Here is a tiny trained network, its code and every weight. The questions are about switching its units off for an input and a class, where a switched-off unit gives its printed mean instead of its output.

import numpy as np


def w(rows, s, z=0):
    codes = np.array(rows[::2]) - 128.0
    scale = np.full(codes.shape[1], s)
    scale[-1] = z or s
    return codes * scale


def norm(h):
    return h / np.sqrt((h * h).mean(-1, keepdims=True) + 1e-5)


def f(y):
    return y / 2 * (1 + np.tanh(0.7978845608 * (y + 0.044715 * y**3)))


def log_softmax(a):
    a = a - a.max(-1, keepdims=True)
    return a - np.log(np.exp(a).sum(-1, keepdims=True))


def net(x, mask):
    res = np.array(x, float).reshape(1, 8) / 4 @ E
    u = 0
    for l in range(2):
        y = f(norm(res) @ A[l][:, :-1].T + A[l][:, -1])
        res = res + np.where(mask[u : u + 16], y, B[l][:, -1]) @ B[l][:, :-1]
        u += 16
    return log_softmax(norm(res)[-1] @ U[:, :-1].T + U[:, -1])


A, B = {}, {}
E = w([
[108,135,101,4,103,77,115,136],'x0',
[124,116,146,142,87,101,156,134],'x1',
[205,79,84,115,179,147,141,137],'x2',
[8,131,135,134,164,171,153,175],'x3',
[89,37,131,154,210,112,72,117],'x4',
[106,38,142,147,142,104,129,134],'x5',
[122,129,52,160,127,168,131,135],'x6',
[147,191,104,157,145,138,36,173],'x7',
],0.0024)
A[0] = w([
[26,47,159,203,124,142,133,168,13],'L0N0',
[148,125,121,50,74,63,40,153,89],'L0N1',
[206,7,103,192,192,133,101,112,16],'L0N2',
[200,106,132,207,142,99,118,86,22],'L0N3',
[190,204,95,164,164,130,106,198,93],'L0N4',
[148,173,148,223,124,235,193,146,134],'L0N5',
[99,66,135,2,181,78,122,124,50],'L0N6',
[16,178,104,85,114,162,113,162,110],'L0N7',
[93,42,149,6,236,119,139,152,18],'L0N8',
[188,73,134,174,128,109,159,44,89],'L0N9',
[24,194,137,155,222,216,77,135,2],'L0N10',
[55,60,134,167,142,149,227,101,30],'L0N11',
[112,63,126,97,174,156,151,197,120],'L0N12',
[87,187,103,173,75,107,129,120,118],'L0N13',
[132,127,13,85,56,227,208,100,84],'L0N14',
[91,195,149,87,82,90,155,155,105],'L0N15',
],0.0039,0.002)
B[0] = w([
[106,116,109,156,27,77,168,219,193],'L0N0',
[107,127,89,209,135,62,72,73,220],'L0N1',
[165,147,220,148,168,145,205,62,218],'L0N2',
[172,100,166,114,136,153,138,161,122],'L0N3',
[139,61,111,51,61,223,75,75,176],'L0N4',
[107,127,136,71,181,30,82,90,226],'L0N5',
[146,46,104,46,168,66,103,127,225],'L0N6',
[187,88,175,152,199,151,115,160,250],'L0N7',
[71,72,138,23,187,123,162,90,227],'L0N8',
[155,145,144,145,225,145,150,194,151],'L0N9',
[60,211,164,130,168,187,47,208,216],'L0N10',
[173,98,113,134,74,125,38,123,174],'L0N11',
[102,114,112,94,109,101,135,51,181],'L0N12',
[138,90,172,93,158,129,143,134,166],'L0N13',
[104,150,43,174,160,122,171,104,204],'L0N14',
[154,125,173,202,162,115,152,3,209],'L0N15',
],0.0036,0.0016)
A[1] = w([
[167,166,195,200,94,128,92,150,100],'L1N0',
[140,212,180,105,69,106,192,109,58],'L1N1',
[186,114,135,109,75,70,147,102,165],'L1N2',
[129,161,141,137,67,125,176,90,100],'L1N3',
[70,70,139,190,60,98,159,196,3],'L1N4',
[70,94,165,145,137,190,254,141,86],'L1N5',
[165,168,44,143,95,176,135,139,66],'L1N6',
[159,94,98,129,131,135,169,90,141],'L1N7',
[195,151,113,61,116,181,74,146,72],'L1N8',
[82,46,134,102,155,103,164,155,81],'L1N9',
[168,106,123,155,163,117,93,99,155],'L1N10',
[58,156,147,147,152,175,87,197,19],'L1N11',
[160,84,171,195,189,151,149,133,127],'L1N12',
[82,142,84,135,113,78,79,86,103],'L1N13',
[72,135,115,113,95,73,91,109,128],'L1N14',
[111,84,223,122,120,86,116,139,103],'L1N15',
],0.0062,0.0025)
B[1] = w([
[112,51,79,65,155,129,164,103,214],'L1N0',
[34,125,192,165,130,123,157,36,192],'L1N1',
[70,183,164,155,176,137,48,146,246],'L1N2',
[69,135,156,85,146,176,172,95,160],'L1N3',
[132,94,149,232,10,106,172,154,163],'L1N4',
[181,148,123,149,91,95,38,118,210],'L1N5',
[138,87,45,95,114,155,141,112,163],'L1N6',
[97,150,108,112,156,168,160,197,200],'L1N7',
[151,18,122,245,17,171,105,87,174],'L1N8',
[84,48,131,135,89,103,155,120,250],'L1N9',
[160,191,190,132,81,123,143,155,211],'L1N10',
[30,162,142,108,170,189,57,192,230],'L1N11',
[166,172,193,94,115,138,173,200,221],'L1N12',
[179,168,136,115,135,96,135,166,195],'L1N13',
[202,141,160,144,123,98,120,174,212],'L1N14',
[147,160,3,148,106,199,153,121,225],'L1N15',
],0.0044,0.0021)
U = w([
[39,201,207,130,127,128,192,15,221],'0',
[193,180,152,113,135,23,43,130,49],'1',
[87,8,114,26,197,46,168,143,149],'2',
[205,93,89,171,47,221,57,77,96],'3',
[238,135,231,135,186,186,205,196,186],'4',
[137,157,2,92,148,174,208,108,8],'5',
[76,62,155,228,2,103,182,197,122],'6',
[23,161,155,126,188,214,35,225,165],'7',
],0.0097,0.0013)

Each question gives the input, the list of numbers given to net, and the class t.
The units are the neurons (one row each of A and B). Each row of codes is followed by its name. A weight is (code - 128) times the scale printed after its matrix; where a second scale follows, it is the last column's (A, B and U).
mask holds one flag per neuron, layer by layer. A switched-off neuron (its flag False) gives its mean, the last column of its row in B, instead of its output. The means were averaged over made-up inputs and are rounded, as every weight is.
A unit's drop is (log p(t) with every unit on - log p(t) with that unit switched off) / (log p(t) with every unit on - log p(t) with every unit switched off).
The circuit of an input: a set's keep is (log p(t) with only the set's units on - log p(t) with every unit switched off) / (log p(t) with every unit on - log p(t) with every unit switched off). Starting from the 12 units with the biggest drops (on a tie, the unit counted first), units are removed one at a time, each time the one whose removal leaves the highest keep (on an exact tie, the one counted first), for as long as the keep stays at least 0.8.
units of the circuit, in order: the units of the circuit, biggest drop first
unit that matters most: the unit with the biggest drop
top k neurons: the k neurons with the biggest drops, biggest first
top k neurons in layer l: the k neurons of layer l with the biggest drops, biggest first
drop of u: that unit's drop, to one decimal
input [-2,1,5,-4,3,-4,6,2], class 4: units of the circuit, in order => (L0N2)
input [8,-8,-2,7,0,-5,-2,-2], class 2: top 3 neurons => (L0N6, L0N8, L1N2)
input [7,6,1,2,-5,-8,-4,8], class 0: top 3 neurons => (L1N1, L0N15, L0N11)
input [7,5,-3,1,-3,-1,-1,3], class 0: top 2 neurons => (L0N15, L1N1)
input [-5,-2,5,7,7,5,3,-1], class 6: units of the circuit, in order => (L0N0, L1N4)
input [-2,3,-5,4,1,-2,-6,-3], class 6: top 2 neurons in layer 0 => (L0N0, L0N2)
input [-8,8,4,-7,-8,-4,-4,1], class 0: units of the circuit, in order => (L1N1, L1N3)
input [-2,2,-1,-8,-1,3,-7,-4], class 4: top 2 neurons => (L0N9, L1N12)
input [3,1,6,-5,-2,6,2,8], class 3: top 2 neurons => (L1N8, L0N4)
input [-4,-2,5,2,-2,6,-4,7], class 4: top 2 neurons in layer 1 => (L1N12, L1N2)
input [3,0,1,8,-1,3,-8,3], class 2: top 3 neurons => (L0N8, L0N6, L1N9)
input [-1,-4,3,-6,7,2,-6,6], class 4: units of the circuit, in order => (L0N2, L1N12)
input [-4,-4,3,-1,-6,8,6,0], class 4: top 2 neurons in layer 0 => (L0N2, L0N5)
input [7,7,1,-6,5,-5,5,-3], class 1: unit that matters most => L0N1
input [-3,6,-8,-8,5,-6,3,-1], class 0: top 2 neurons => (L0N7, L1N1)
input [3,5,-6,-8,3,-7,6,6], class 3: top 2 neurons in layer 1 => (L1N8, L1N6)
input [0,0,-4,-6,-1,1,-1,7], class 3: top 3 neurons => (L0N4, L1N8, L0N5)
input [-4,7,-2,-5,-4,4,-6,1], class 0: top 2 neurons => (L1N1, L0N7)
input [3,2,-5,8,1,3,-7,-6], class 6: top 2 neurons in layer 0 => (L0N0, L0N5)
input [5,-7,-2,-3,-7,-3,4,4], class 3: units of the circuit, in order => (L1N8)
input [-3,0,-5,3,8,7,-6,-5], class 6: drop of L0N0 => 0.1
input [-4,4,5,-6,5,2,-4,-7], class 4: drop of L0N6 => 0.0
input [-4,6,4,-6,-7,-8,-8,3], class 0: drop of L1N2 => 0.1
